Below is a small trained network, with its code and all its weights. Each question gives an input and a class and asks what happens when units are switched off, that is, made to give their printed mean instead of their output.

import numpy as np


def w(rows, s, z=0):
    codes = np.array(rows[::2]) - 128.0
    scale = np.full(codes.shape[1], s)
    scale[-1] = z or s
    return codes * scale


def f(y):
    return np.maximum(y, 0)


def log_softmax(a):
    a = a - a.max(-1, keepdims=True)
    return a - np.log(np.exp(a).sum(-1, keepdims=True))


def net(x, mask):
    res = np.array(x, float).reshape(1, 4) / 4 @ E
    y = f(res @ A[0][:, :-1].T + A[0][:, -1])
    res = res + np.where(mask, y, B[0][:, -1]) @ B[0][:, :-1]
    return log_softmax(res[-1] @ U[:, :-1].T + U[:, -1])


A, B = {}, {}
E = w([
[203,147,89,91,204],'x0',
[145,218,187,81,71],'x1',
[189,101,254,153,132],'x2',
[84,89,146,20,164],'x3',
],0.013)
A[0] = w([
[107,89,148,72,168,90],'N0',
[127,178,188,115,145,70],'N1',
[179,183,106,105,229,105],'N2',
[158,163,114,197,143,29],'N3',
[214,98,133,103,126,149],'N4',
[73,73,178,134,86,127],'N5',
[156,131,210,108,115,27],'N6',
[145,150,193,162,160,43],'N7',
[185,136,89,228,108,75],'N8',
[159,65,159,149,146,115],'N9',
[80,151,144,202,104,73],'N10',
[159,33,151,155,146,128],'N11',
[82,148,97,141,99,92],'N12',
[68,159,39,131,141,119],'N13',
[139,207,126,199,99,104],'N14',
[163,65,177,150,119,111],'N15',
[152,88,196,142,162,127],'N16',
[175,168,104,169,158,110],'N17',
[70,122,113,145,86,50],'N18',
[70,107,129,165,70,12],'N19',
[128,36,68,189,140,34],'N20',
[162,152,46,99,122,76],'N21',
[60,106,176,136,90,128],'N22',
[76,151,87,154,163,62],'N23',
[151,135,124,172,109,38],'N24',
[102,59,124,119,164,29],'N25',
[98,130,173,30,181,61],'N26',
[95,106,126,79,117,67],'N27',
[109,150,79,113,112,3],'N28',
[143,254,159,60,66,115],'N29',
[84,75,176,49,125,145],'N30',
[70,159,65,120,115,24],'N31',
],0.014,0.0049)
B[0] = w([
[77,186,61,111,143,184],'N0',
[142,94,107,100,88,176],'N1',
[110,88,224,152,193,210],'N2',
[78,145,91,114,137,176],'N3',
[137,158,191,133,161,179],'N4',
[123,137,171,139,180,196],'N5',
[129,119,130,75,112,190],'N6',
[116,150,124,67,112,175],'N7',
[67,166,63,109,149,213],'N8',
[141,138,147,83,81,180],'N9',
[119,144,136,116,173,182],'N10',
[178,83,117,105,71,196],'N11',
[128,127,172,84,121,169],'N12',
[140,160,183,111,76,222],'N13',
[78,139,62,132,149,204],'N14',
[153,167,138,68,104,189],'N15',
[114,159,150,71,99,195],'N16',
[66,127,128,135,159,183],'N17',
[142,137,155,142,142,168],'N18',
[125,104,186,118,172,175],'N19',
[182,37,85,176,115,209],'N20',
[138,140,187,72,106,189],'N21',
[128,109,170,167,184,194],'N22',
[133,123,160,78,97,171],'N23',
[71,162,100,110,125,157],'N24',
[132,68,83,127,121,174],'N25',
[75,155,69,157,139,208],'N26',
[112,136,95,143,133,166],'N27',
[112,127,152,79,108,161],'N28',
[196,5,82,163,116,253],'N29',
[62,168,78,151,136,213],'N30',
[122,150,156,105,96,187],'N31',
],0.011,0.016)
U = w([
[58,162,38,135,161,91],'0',
[120,139,157,89,49,96],'1',
[156,29,67,148,108,135],'2',
[103,111,193,149,250,117],'3',
[122,133,117,149,137,251],'4',
[174,135,121,197,138,84],'5',
],0.016,0.02)

Each question gives the input, the list of numbers given to net, and the class t.
The units are the neurons (one row each of A and B). Each row of codes is followed by its name. A weight is (code - 128) times the scale printed after its matrix; where a second scale follows, it is the last column's (A, B and U).
mask holds one flag per neuron, in row order. A switched-off neuron (its flag False) gives its mean, the last column of its row in B, instead of its output. The means were averaged over made-up inputs and are rounded, as every weight is.
A unit's drop is (log p(t) with every unit on - log p(t) with that unit switched off) / (log p(t) with every unit on - log p(t) with every unit switched off).
The circuit of an input: a set's keep is (log p(t) with only the set's units on - log p(t) with every unit switched off) / (log p(t) with every unit on - log p(t) with every unit switched off). Starting from the 12 units with the biggest drops (on a tie, the unit counted first), units are removed one at a time, each time the one whose removal leaves the highest keep (on an exact tie, the one counted first), for as long as the keep stays at least 0.8.
units of the circuit, in order: the units of the circuit, biggest drop first
most important unit: the unit with the biggest drop
top k neurons: the k neurons with the biggest drops, biggest first
drop of u: that unit's drop, to one decimal
input [8,6,-8,7], class 1: most important unit : N21
input [-4,5,4,1], class 2: top 2 neurons : (N29, N13)
input [-4,-1,3,3], class 3: top 2 neurons : (N5, N22)
input [-7,6,-1,-1], class 3: units of the circuit, in order : (N22, N19)
input [2,1,6,6], class 0: top 3 neurons : (N26, N30, N0)
input [-8,-2,2,8], class 0: top 2 neurons : (N30, N0)
input [-1,-5,7,-6], class 1: top 2 neurons : (N11, N9)
input [-7,-2,-1,5], class 3: top 2 neurons : (N22, N5)
input [-8,4,-8,6], class 1: top 3 neurons : (N13, N31, N2)
input [-5,-5,2,5], class 0: top 4 neurons : (N29, N30, N0, N2)
input [-4,-5,3,5], class 0: top 3 neurons : (N29, N30, N0)
input [6,6,-5,1], class 2: top 2 neurons : (N29, N5)
input [-1,-7,4,-8], class 0: top 2 neurons : (N8, N29)
input [3,-5,-3,-1], class 2: units of the circuit, in order : (N20)
input [-2,-7,-7,3], class 1: top 2 neurons : (N13, N29)
input [0,-5,6,7], class 0: top 2 neurons : (N30, N0)
input [5,7,3,3], class 2: drop of N29 : 1.0
input [1,-1,-2,2], class 4: drop of N26 : 0.3
input [8,-4,-4,7], class 3: drop of N22 : -0.1
input [0,-8,8,8], class 0: units of the circuit, in order : (N0)
